Below is a small trained network, with its code and all its weights. Each question gives an input and a target symbol and asks what happens when units are switched off, that is, made to give their printed mean instead of their output.

import numpy as np


def w(rows, s, z=0):
    codes = np.array(rows[::2]) - 128.0
    scale = np.full(codes.shape[1], s)
    scale[-1] = z or s
    return codes * scale


def f(y):
    return y / 2 * (1 + np.tanh(0.7978845608 * (y + 0.044715 * y**3)))


def softmax(a):
    e = np.exp(a - a.max(-1, keepdims=True))
    return e / e.sum(-1, keepdims=True)


def log_softmax(a):
    a = a - a.max(-1, keepdims=True)
    return a - np.log(np.exp(a).sum(-1, keepdims=True))


def net(x, mask):
    ids = ['ΔΞΣαγεζηλμπφψ'.index(c) for c in x.split()]
    T = len(ids)
    res = E[ids] + P[:T]
    r = res
    for j in range(3):
        rows = slice(2 * j, 2 * j + 2)
        q, k, v = (r @ M[0][rows].T for M in (Q, K, V))
        z = softmax(np.where(np.tri(T) > 0, q @ k.T / 2**0.5, -1e9)) @ v
        o = O[0][rows]
        res = res + np.where(mask[j], z, o[:, -1]) @ o[:, :-1]
    y = f(res @ A[0][:, :-1].T + A[0][:, -1])
    res = res + np.where(mask[3:15], y, B[0][:, -1]) @ B[0][:, :-1]
    return log_softmax(res[-1] @ U[:, :-1].T + U[:, -1])


Q, K, V, O, A, B = {}, {}, {}, {}, {}, {}
E = w([
[168,113,185],'Δ',
[133,125,184],'Ξ',
[141,115,172],'Σ',
[143,89,80],'α',
[109,117,128],'γ',
[89,141,188],'ε',
[150,115,187],'ζ',
[205,82,89],'η',
[195,41,4],'λ',
[107,143,218],'μ',
[126,120,169],'π',
[139,113,185],'φ',
[142,106,157],'ψ',
],0.013)
P = w([
[102,225,90],'0',
[175,101,157],'1',
[144,127,72],'2',
[41,88,84],'3',
[223,69,192],'4',
[146,150,64],'5',
[3,23,118],'6',
[222,61,206],'7',
],0.014)
Q[0] = w([
[5,121,131],'head 0',
[30,124,59],'head 0',
[153,100,156],'head 1',
[28,100,88],'head 1',
[174,199,92],'head 2',
[149,98,44],'head 2',
],0.011)
K[0] = w([
[164,42,230],'head 0',
[154,11,143],'head 0',
[140,174,145],'head 1',
[131,52,180],'head 1',
[108,102,31],'head 2',
[213,96,132],'head 2',
],0.012)
V[0] = w([
[191,154,97],'head 0',
[87,132,250],'head 0',
[209,143,176],'head 1',
[28,147,85],'head 1',
[183,116,97],'head 2',
[88,139,206],'head 2',
],0.012)
O[0] = w([
[144,177,224,219],'head 0',
[187,93,47,5],'head 0',
[254,192,147,84],'head 1',
[24,63,80,196],'head 1',
[118,146,219,210],'head 2',
[160,152,66,62],'head 2',
],0.01,0.0027)
A[0] = w([
[175,138,187,121],'neuron 0',
[141,184,254,137],'neuron 1',
[163,133,168,134],'neuron 2',
[102,96,147,196],'neuron 3',
[35,172,100,120],'neuron 4',
[207,135,163,148],'neuron 5',
[89,129,147,199],'neuron 6',
[77,68,71,73],'neuron 7',
[46,98,112,253],'neuron 8',
[148,96,153,136],'neuron 9',
[96,10,47,44],'neuron 10',
[195,98,144,117],'neuron 11',
],0.0093,0.0044)
B[0] = w([
[130,237,44,171],'neuron 0',
[134,244,82,254],'neuron 1',
[97,184,78,156],'neuron 2',
[117,72,142,204],'neuron 3',
[202,129,107,174],'neuron 4',
[211,167,87,161],'neuron 5',
[153,29,143,196],'neuron 6',
[114,196,3,167],'neuron 7',
[167,11,145,248],'neuron 8',
[82,182,140,161],'neuron 9',
[13,200,20,195],'neuron 10',
[176,121,71,153],'neuron 11',
],0.0061,0.0077)
U = w([
[160,155,113,115],'Δ',
[173,117,132,126],'Ξ',
[139,145,119,226],'Σ',
[103,112,255,122],'α',
[118,30,188,251],'γ',
[54,96,92,68],'ε',
[144,159,101,172],'ζ',
[137,184,110,24],'η',
[63,189,159,102],'λ',
[97,170,67,9],'μ',
[129,122,123,113],'π',
[169,117,145,102],'φ',
[140,129,129,54],'ψ',
],0.0096,0.0025)

Each question gives the input, a string of symbols that net reads in full, and the target symbol t.
The units are the heads (2 rows each of Q, K, V and O) and the neurons (one row each of A and B). Each row of codes is followed by its name. A weight is (code - 128) times the scale printed after its matrix; where a second scale follows, it is the last column's (O, A, B and U).
mask holds one flag per unit, heads first, then neurons. A switched-off unit (its flag False) gives its mean, the last column of its rows in O or B, instead of its output. The means were averaged over made-up inputs and are rounded, as every weight is.
A unit's drop is (log p(t) with every unit on - log p(t) with that unit switched off) / (log p(t) with every unit on - log p(t) with every unit switched off).
The circuit of an input: a set's keep is (log p(t) with only the set's units on - log p(t) with every unit switched off) / (log p(t) with every unit on - log p(t) with every unit switched off). Starting from the 12 units with the biggest drops (on a tie, the unit counted first), units are removed one at a time, each time the one whose removal leaves the highest keep (on an exact tie, the one counted first), for as long as the keep stays at least 0.8.
circuit, biggest first: the units of the circuit, biggest drop first
most important unit: the unit with the biggest drop
heads that matter: for each layer, one digit per head in row order, 1 if its drop is at least 0.15 and else 0, layers parted by /
input ε λ ε ζ, target α: circuit, biggest first -> [head 0]
input ε γ π α ε, target ε: heads that matter -> 111
input λ Σ ζ π π γ γ φ, target λ: heads that matter -> 100
input π λ γ ζ α μ α, target γ: circuit, biggest first -> [neuron 8; neuron 1]
input γ γ ψ π λ, target γ: heads that matter -> 011
input Ξ λ ψ α, target α: circuit, biggest first -> [head 0; head 2]
input λ η α α Ξ, target λ: heads that matter -> 100
input λ α π γ η γ Δ ψ, target λ: circuit, biggest first -> [head 0; neuron 1]
input α ε γ φ, target μ: circuit, biggest first -> [head 0; neuron 10]
input γ α ε ψ γ, target γ: heads that matter -> 010
input α λ γ α μ λ η λ, target α: circuit, biggest first -> [head 0; head 2]
input γ λ μ γ, target α: heads that matter -> 100
input γ η ζ Ξ η γ γ, target λ: circuit, biggest first -> [head 1; head 0; neuron 1; head 2]
input α γ γ π, target ε: circuit, biggest first -> [head 0; neuron 10; head 1; neuron 1]
input ψ Σ φ Ξ λ μ Δ, target α: circuit, biggest first -> [head 1; head 0]
input γ Σ μ μ λ γ π, target α: heads that matter -> 110
input ε γ γ φ η, target ε: most important unit -> head 1
input γ μ Ξ φ ε φ α, target μ: circuit, biggest first -> [head 0; neuron 10; neuron 7]
input φ ε Σ ε, target μ: heads that matter -> 101
input λ Ξ α, target λ: most important unit -> head 0
input η γ γ γ η, target η: heads that matter -> 100
input α γ γ π π γ γ γ, target α: heads that matter -> 110
input γ λ α, target λ: circuit, biggest first -> [head 0; neuron 1; head 2]
input α λ γ Ξ λ, target α: circuit, biggest first -> [head 2; head 0]
input ε ε Ξ α λ, target ε: heads that matter -> 110
input γ ε γ φ ε, target γ: heads that matter -> 010
input α η π Σ ε γ Δ η, target α: circuit, biggest first -> [head 0]
input Σ ε η φ γ γ Σ, target ε: circuit, biggest first -> [head 0; neuron 10]
